Below are the code and all the weights of a small trained network. Each question names an input and a target symbol and asks about switching units off, where a switched-off unit gives its printed mean instead of its output.

import numpy as np


def w(rows, s, z=0):
    codes = np.array(rows[::2]) - 128.0
    scale = np.full(codes.shape[1], s)
    scale[-1] = z or s
    return codes * scale


def f(y):
    return y / 2 * (1 + np.tanh(0.7978845608 * (y + 0.044715 * y**3)))


def softmax(a):
    e = np.exp(a - a.max(-1, keepdims=True))
    return e / e.sum(-1, keepdims=True)


def log_softmax(a):
    a = a - a.max(-1, keepdims=True)
    return a - np.log(np.exp(a).sum(-1, keepdims=True))


def net(x, mask):
    ids = ['ΓΔΞΦΨαθμσ'.index(c) for c in x.split()]
    T = len(ids)
    res = E[ids] + P[:T]
    u = 0
    for l in range(2):
        q, k, v = (res @ M[l].T for M in (Q, K, V))
        z = softmax(np.where(np.tri(T) > 0, q @ k.T / 2**0.5, -1e9)) @ v
        res = res + np.where(mask[u], z, O[l][:, -1]) @ O[l][:, :-1]
        u += 1
        y = f(res @ A[l][:, :-1].T + A[l][:, -1])
        res = res + np.where(mask[u : u + 16], y, B[l][:, -1]) @ B[l][:, :-1]
        u += 16
    return log_softmax(res[-1] @ U[:, :-1].T + U[:, -1])


Q, K, V, O, A, B = {}, {}, {}, {}, {}, {}
E = w([
[156,108,22],'Γ',
[176,81,107],'Δ',
[215,93,75],'Ξ',
[22,77,80],'Φ',
[198,123,128],'Ψ',
[92,86,231],'α',
[75,255,83],'θ',
[129,100,146],'μ',
[169,116,219],'σ',
],0.0083)
P = w([
[171,194,60],'0',
[103,2,154],'1',
[95,47,148],'2',
[93,56,141],'3',
[86,66,137],'4',
[87,70,124],'5',
[81,75,120],'6',
[101,62,107],'7',
[86,70,108],'8',
[84,71,101],'9',
[93,70,102],'10',
[87,68,98],'11',
[91,68,94],'12',
],0.0045)
Q[0] = w([
[109,70,179],'0.h0',
[2,143,112],'0.h0',
],0.009)
K[0] = w([
[84,144,18],'0.h0',
[209,255,157],'0.h0',
],0.0069)
V[0] = w([
[119,1,185],'0.h0',
[222,198,184],'0.h0',
],0.0074)
O[0] = w([
[198,13,166,192],'0.h0',
[183,255,157,1],'0.h0',
],0.0062,0.003)
A[0] = w([
[158,3,141,234],'0.n0',
[146,63,179,157],'0.n1',
[49,154,127,163],'0.n2',
[195,156,113,127],'0.n3',
[87,164,172,158],'0.n4',
[173,174,21,161],'0.n5',
[180,187,174,154],'0.n6',
[69,157,87,135],'0.n7',
[52,153,105,167],'0.n8',
[167,2,144,253],'0.n9',
[187,108,140,222],'0.n10',
[175,53,123,200],'0.n11',
[64,194,158,146],'0.n12',
[75,140,84,155],'0.n13',
[224,148,62,186],'0.n14',
[138,155,44,141],'0.n15',
],0.0089,0.0047)
B[0] = w([
[66,135,242,248],'0.n0',
[39,92,200,165],'0.n1',
[175,56,138,144],'0.n2',
[160,202,64,121],'0.n3',
[202,99,173,127],'0.n4',
[69,162,59,138],'0.n5',
[201,253,185,119],'0.n6',
[122,47,121,138],'0.n7',
[139,43,120,148],'0.n8',
[51,143,235,254],'0.n9',
[63,218,179,156],'0.n10',
[64,171,205,191],'0.n11',
[179,46,209,124],'0.n12',
[125,55,87,149],'0.n13',
[72,240,61,141],'0.n14',
[44,129,77,136],'0.n15',
],0.0054,0.011)
Q[1] = w([
[36,2,156],'1.h0',
[57,121,124],'1.h0',
],0.0094)
K[1] = w([
[254,101,124],'1.h0',
[251,117,48],'1.h0',
],0.0083)
V[1] = w([
[214,255,104],'1.h0',
[104,129,24],'1.h0',
],0.0092)
O[1] = w([
[255,225,154,100],'1.h0',
[68,240,55,254],'1.h0',
],0.0085,0.0062)
A[1] = w([
[133,91,70,203],'1.n0',
[120,149,1,254],'1.n1',
[149,151,61,208],'1.n2',
[219,117,155,182],'1.n3',
[97,75,194,117],'1.n4',
[109,94,156,143],'1.n5',
[102,195,122,167],'1.n6',
[143,106,114,206],'1.n7',
[67,121,116,63],'1.n8',
[158,176,168,140],'1.n9',
[73,76,146,77],'1.n10',
[217,154,169,173],'1.n11',
[93,196,53,164],'1.n12',
[67,128,100,96],'1.n13',
[174,69,195,203],'1.n14',
[147,92,148,180],'1.n15',
],0.0096,0.0045)
B[1] = w([
[46,94,127,143],'1.n0',
[83,19,161,167],'1.n1',
[165,35,137,140],'1.n2',
[254,133,66,143],'1.n3',
[226,108,116,249],'1.n4',
[191,107,134,195],'1.n5',
[55,174,161,180],'1.n6',
[86,13,132,127],'1.n7',
[181,180,26,213],'1.n8',
[127,163,70,163],'1.n9',
[244,145,81,247],'1.n10',
[193,187,89,159],'1.n11',
[66,113,156,177],'1.n12',
[144,161,48,211],'1.n13',
[132,73,203,167],'1.n14',
[118,36,165,143],'1.n15',
],0.0055,0.015)
U = w([
[2,163,101,82],'Γ',
[87,134,183,197],'Δ',
[101,199,113,95],'Ξ',
[197,82,28,160],'Φ',
[160,203,100,144],'Ψ',
[138,53,185,79],'α',
[45,57,113,61],'θ',
[101,108,183,252],'μ',
[210,142,146,11],'σ',
],0.0071,0.0035)

Each question gives the input, a string of symbols that net reads in full, and the target symbol t.
The units are the heads (2 rows each of Q, K, V and O) and the neurons (one row each of A and B). Each row of codes is followed by its name. A weight is (code - 128) times the scale printed after its matrix; where a second scale follows, it is the last column's (O, A, B and U).
mask holds one flag per unit, layer by layer, with each layer's heads first. A switched-off unit (its flag False) gives its mean, the last column of its rows in O or B, instead of its output. The means were averaged over made-up inputs and are rounded, as every weight is.
A unit's drop is (log p(t) with every unit on - log p(t) with that unit switched off) / (log p(t) with every unit on - log p(t) with every unit switched off).
unit that matters most: the unit with the biggest drop
k most important neurons: the k neurons with the biggest drops, biggest first
top k neurons in layer l: the k neurons of layer l with the biggest drops, biggest first
drop of u: that unit's drop, to one decimal
input Δ α Δ, target Δ: top 3 neurons in layer 1 -> 1.n10, 1.n8, 1.n13
input σ Φ Ψ σ Ψ Γ Φ α Γ Φ Φ Φ, target σ: unit that matters most -> 0.h0
input Ψ Γ σ Ψ, target Ψ: 3 most important neurons -> 0.n9, 0.n0, 0.n6
input Δ σ Φ Δ σ Φ Δ, target Δ: top 2 neurons in layer 0 -> 0.n9, 0.n0
input Φ Φ α, target Φ: 4 most important neurons -> 1.n10, 1.n8, 1.n4, 1.n13
input Γ Ξ Φ Ψ, target Γ: 2 most important neurons -> 0.n9, 0.n0
input Γ Φ Φ Γ Φ α Ξ Φ, target Γ: top 3 neurons in layer 0 -> 0.n9, 0.n0, 0.n5
input Γ Γ α μ Φ Γ Ψ Γ Γ σ Φ α Ξ, target Γ: 2 most important neurons -> 0.n9, 0.n0
input Φ Ψ Ξ, target Φ: 3 most important neurons -> 1.n10, 1.n8, 1.n4
input σ α Ψ, target σ: 3 most important neurons -> 0.n6, 1.n3, 1.n14
input Δ θ α Ξ Φ Γ μ Φ α, target α: 2 most important neurons -> 0.n12, 0.n14
input Ξ Φ Φ Δ σ σ α Ξ, target Ξ: 2 most important neurons -> 0.n9, 0.n0
input Γ θ μ σ α Φ, target Φ: top 2 neurons in layer 0 -> 0.n12, 0.n14
input σ Φ α μ Γ Φ μ, target σ: unit that matters most -> 0.h0
input Φ Γ Γ Γ σ Ψ Γ, target Φ: 3 most important neurons -> 1.n10, 1.n8, 1.n13
input Φ Φ Γ Γ θ α Φ Φ Γ σ Γ Ψ θ, target Φ: 2 most important neurons -> 0.n12, 1.n6
input Ξ Δ α Φ α μ, target Ξ: top 4 neurons in layer 0 -> 0.n9, 0.n0, 0.n14, 0.n5
input Φ α Δ α Φ σ Ψ Φ Φ Γ, target Φ: 4 most important neurons -> 1.n10, 1.n8, 1.n4, 1.n13
input Γ θ Φ θ Ψ, target Γ: top 2 neurons in layer 0 -> 0.n0, 0.n9
input Φ Ψ α α θ Γ, target Γ: top neuron in layer 1 -> 1.n4
input Γ Γ μ Γ Φ Ξ α Ξ α, target Γ: drop of 0.n13 -> 0.0
input Γ Φ Δ α μ, target Γ: drop of 0.n5 -> 0.1
input α Ψ μ Φ Δ Φ Φ Ψ Ξ Φ Γ Δ, target α: drop of 0.h0 -> 0.4
input σ Γ Γ, target σ: drop of 1.h0 -> 2.4
